Here is a tiny trained network, its code and every weight. The questions are about switching its units off for an input and a target symbol, where a switched-off unit gives its printed mean instead of its output.

import numpy as np


def w(rows, s, z=0):
    codes = np.array(rows[::2]) - 128.0
    scale = np.full(codes.shape[1], s)
    scale[-1] = z or s
    return codes * scale


def f(y):
    return np.maximum(y, 0)


def softmax(a):
    e = np.exp(a - a.max(-1, keepdims=True))
    return e / e.sum(-1, keepdims=True)


def log_softmax(a):
    a = a - a.max(-1, keepdims=True)
    return a - np.log(np.exp(a).sum(-1, keepdims=True))


def net(x, mask):
    ids = ['ΔΦΨαλτ'.index(c) for c in x.split()]
    T = len(ids)
    res = E[ids] + P[:T]
    u = 0
    for l in range(2):
        q, k, v = (res @ M[l].T for M in (Q, K, V))
        z = softmax(np.where(np.tri(T) > 0, q @ k.T / 3**0.5, -1e9)) @ v
        res = res + np.where(mask[u], z, O[l][:, -1]) @ O[l][:, :-1]
        u += 1
        y = f(res @ A[l][:, :-1].T + A[l][:, -1])
        res = res + np.where(mask[u : u + 4], y, B[l][:, -1]) @ B[l][:, :-1]
        u += 4
    return log_softmax(res[-1] @ U[:, :-1].T + U[:, -1])


Q, K, V, O, A, B = {}, {}, {}, {}, {}, {}
E = w([
[67,74,207,8,144,22,143],'Δ',
[180,171,188,163,70,163,134],'Φ',
[188,145,222,86,160,111,182],'Ψ',
[231,185,77,72,175,183,44],'α',
[103,149,115,32,144,138,64],'λ',
[126,216,158,106,222,204,92],'τ',
],0.014)
P = w([
[254,157,113,104,40,61,239],'0',
[26,171,141,115,183,135,93],'1',
[74,150,128,120,180,144,45],'2',
[103,125,128,106,147,94,59],'3',
[133,120,105,82,144,95,43],'4',
[143,101,105,57,136,98,75],'5',
[162,94,92,31,142,88,80],'6',
],0.0094)
Q[0] = w([
[166,196,171,91,114,114,96],'0.h1',
[67,88,58,186,117,140,200],'0.h1',
[131,81,187,109,120,139,1],'0.h1',
],0.0094)
K[0] = w([
[165,119,125,28,179,79,248],'0.h1',
[77,39,255,131,207,156,53],'0.h1',
[175,156,126,96,162,124,177],'0.h1',
],0.0073)
V[0] = w([
[161,89,48,87,35,67,50],'0.h1',
[92,254,119,179,34,162,42],'0.h1',
[216,111,90,173,234,128,92],'0.h1',
],0.0058)
O[0] = w([
[23,194,102,209,46,66,2,253],'0.h1',
[182,205,86,137,203,183,138,81],'0.h1',
[150,108,163,87,45,232,181,181],'0.h1',
],0.0091,0.004)
A[0] = w([
[107,78,117,147,69,125,190,39],'0.n1',
[122,201,105,253,153,111,199,1],'0.n2',
[139,134,215,87,229,195,216,4],'0.n3',
[140,124,184,155,32,131,166,253],'0.n4',
],0.0065,0.0013)
B[0] = w([
[148,90,195,189,39,225,161,145],'0.n1',
[117,117,6,142,63,109,187,140],'0.n2',
[185,132,26,2,107,141,62,212],'0.n3',
[37,123,118,110,213,37,158,254],'0.n4',
],0.0084,0.002)
Q[1] = w([
[122,204,186,126,208,121,82],'1.h1',
[126,48,166,127,108,132,117],'1.h1',
[173,155,57,255,179,217,127],'1.h1',
],0.0089)
K[1] = w([
[211,180,5,192,67,106,254],'1.h1',
[113,163,150,134,255,63,138],'1.h1',
[88,54,187,139,108,210,37],'1.h1',
],0.0053)
V[1] = w([
[86,25,151,81,107,212,21],'1.h1',
[102,62,104,166,221,114,89],'1.h1',
[104,2,193,98,98,113,169],'1.h1',
],0.0067)
O[1] = w([
[163,120,180,45,133,75,169,40],'1.h1',
[125,136,52,53,247,86,100,2],'1.h1',
[192,120,209,148,149,123,81,46],'1.h1',
],0.011,0.0072)
A[1] = w([
[149,182,155,168,208,1,82,4],'1.n1',
[137,112,109,112,34,84,150,75],'1.n2',
[192,169,83,128,76,50,113,109],'1.n3',
[143,123,109,132,196,140,95,177],'1.n4',
],0.009,0.0044)
B[1] = w([
[23,84,90,94,13,174,135,160],'1.n1',
[86,128,187,110,225,168,164,253],'1.n2',
[73,206,96,126,229,219,153,229],'1.n3',
[89,124,154,131,1,214,92,187],'1.n4',
],0.007,0.0056)
U = w([
[216,154,96,108,68,102,158,118],'Δ',
[181,3,48,203,205,205,207,111],'Φ',
[219,113,180,166,209,170,157,130],'Ψ',
[141,170,195,143,159,217,218,159],'α',
[182,231,122,111,207,60,146,250],'λ',
[188,80,93,93,200,188,207,36],'τ',
],0.0055,0.0023)

Each question gives the input, a string of symbols that net reads in full, and the target symbol t.
The units are the heads (3 rows each of Q, K, V and O) and the neurons (one row each of A and B). Each row of codes is followed by its name. A weight is (code - 128) times the scale printed after its matrix; where a second scale follows, it is the last column's (O, A, B and U).
mask holds one flag per unit, layer by layer, with each layer's heads first. A switched-off unit (its flag False) gives its mean, the last column of its rows in O or B, instead of its output. The means were averaged over made-up inputs and are rounded, as every weight is.
A unit's drop is (log p(t) with every unit on - log p(t) with that unit switched off) / (log p(t) with every unit on - log p(t) with every unit switched off).
The circuit of an input: a set's keep is (log p(t) with only the set's units on - log p(t) with every unit switched off) / (log p(t) with every unit on - log p(t) with every unit switched off). Starting from all 10 units, units are removed one at a time, each time the one whose removal leaves the highest keep (on an exact tie, the one counted first), for as long as the keep stays at least 0.8.
units of the circuit, in order: the units of the circuit, biggest drop first
most important unit: the unit with the biggest drop
k most important neurons of layer l: the k neurons of layer l with the biggest drops, biggest first
drop when u is switched off: that unit's drop, to one decimal
input Ψ α α Φ Ψ Δ, target Ψ: most important unit	1.h1
input Φ λ Ψ τ α λ λ, target Φ: units of the circuit, in order	[1.h1 0.h1 0.n2]
input τ Φ Ψ α λ, target τ: units of the circuit, in order	[0.h1 0.n3]
input Φ α λ, target Φ: units of the circuit, in order	[1.h1 0.h1 0.n4]
input τ Φ α Φ α Δ, target τ: 2 most important neurons of layer 1	[1.n2 1.n4]
input Δ Ψ λ τ Φ Ψ, target Δ: units of the circuit, in order	[1.n1 1.h1 0.h1 1.n2]
input Φ α Δ Δ τ, target Φ: units of the circuit, in order	[1.h1 0.h1 0.n4]
input Φ Δ λ α Ψ α, target Φ: units of the circuit, in order	[0.h1 1.h1]
input Ψ λ Φ α α Δ Φ, target Ψ: 2 most important neurons of layer 0	[0.n4 0.n1]
input λ α α α Ψ α α, target λ: units of the circuit, in order	[1.h1 0.h1]
input Δ Ψ λ λ, target Δ: 3 most important neurons of layer 1	[1.n1 1.n2 1.n4]
input Ψ Φ Δ λ, target Ψ: 2 most important neurons of layer 0	[0.n1 0.n4]
input τ α τ Ψ Ψ Ψ τ, target τ: drop when 1.h1 is switched off	0.2
input Φ λ λ Δ, target Φ: drop when 1.n4 is switched off	0.0
input Ψ α α α α α τ, target Ψ: drop when 0.n1 is switched off	0.1
input Ψ α α, target Ψ: most important neuron of layer 0	[0.n1]
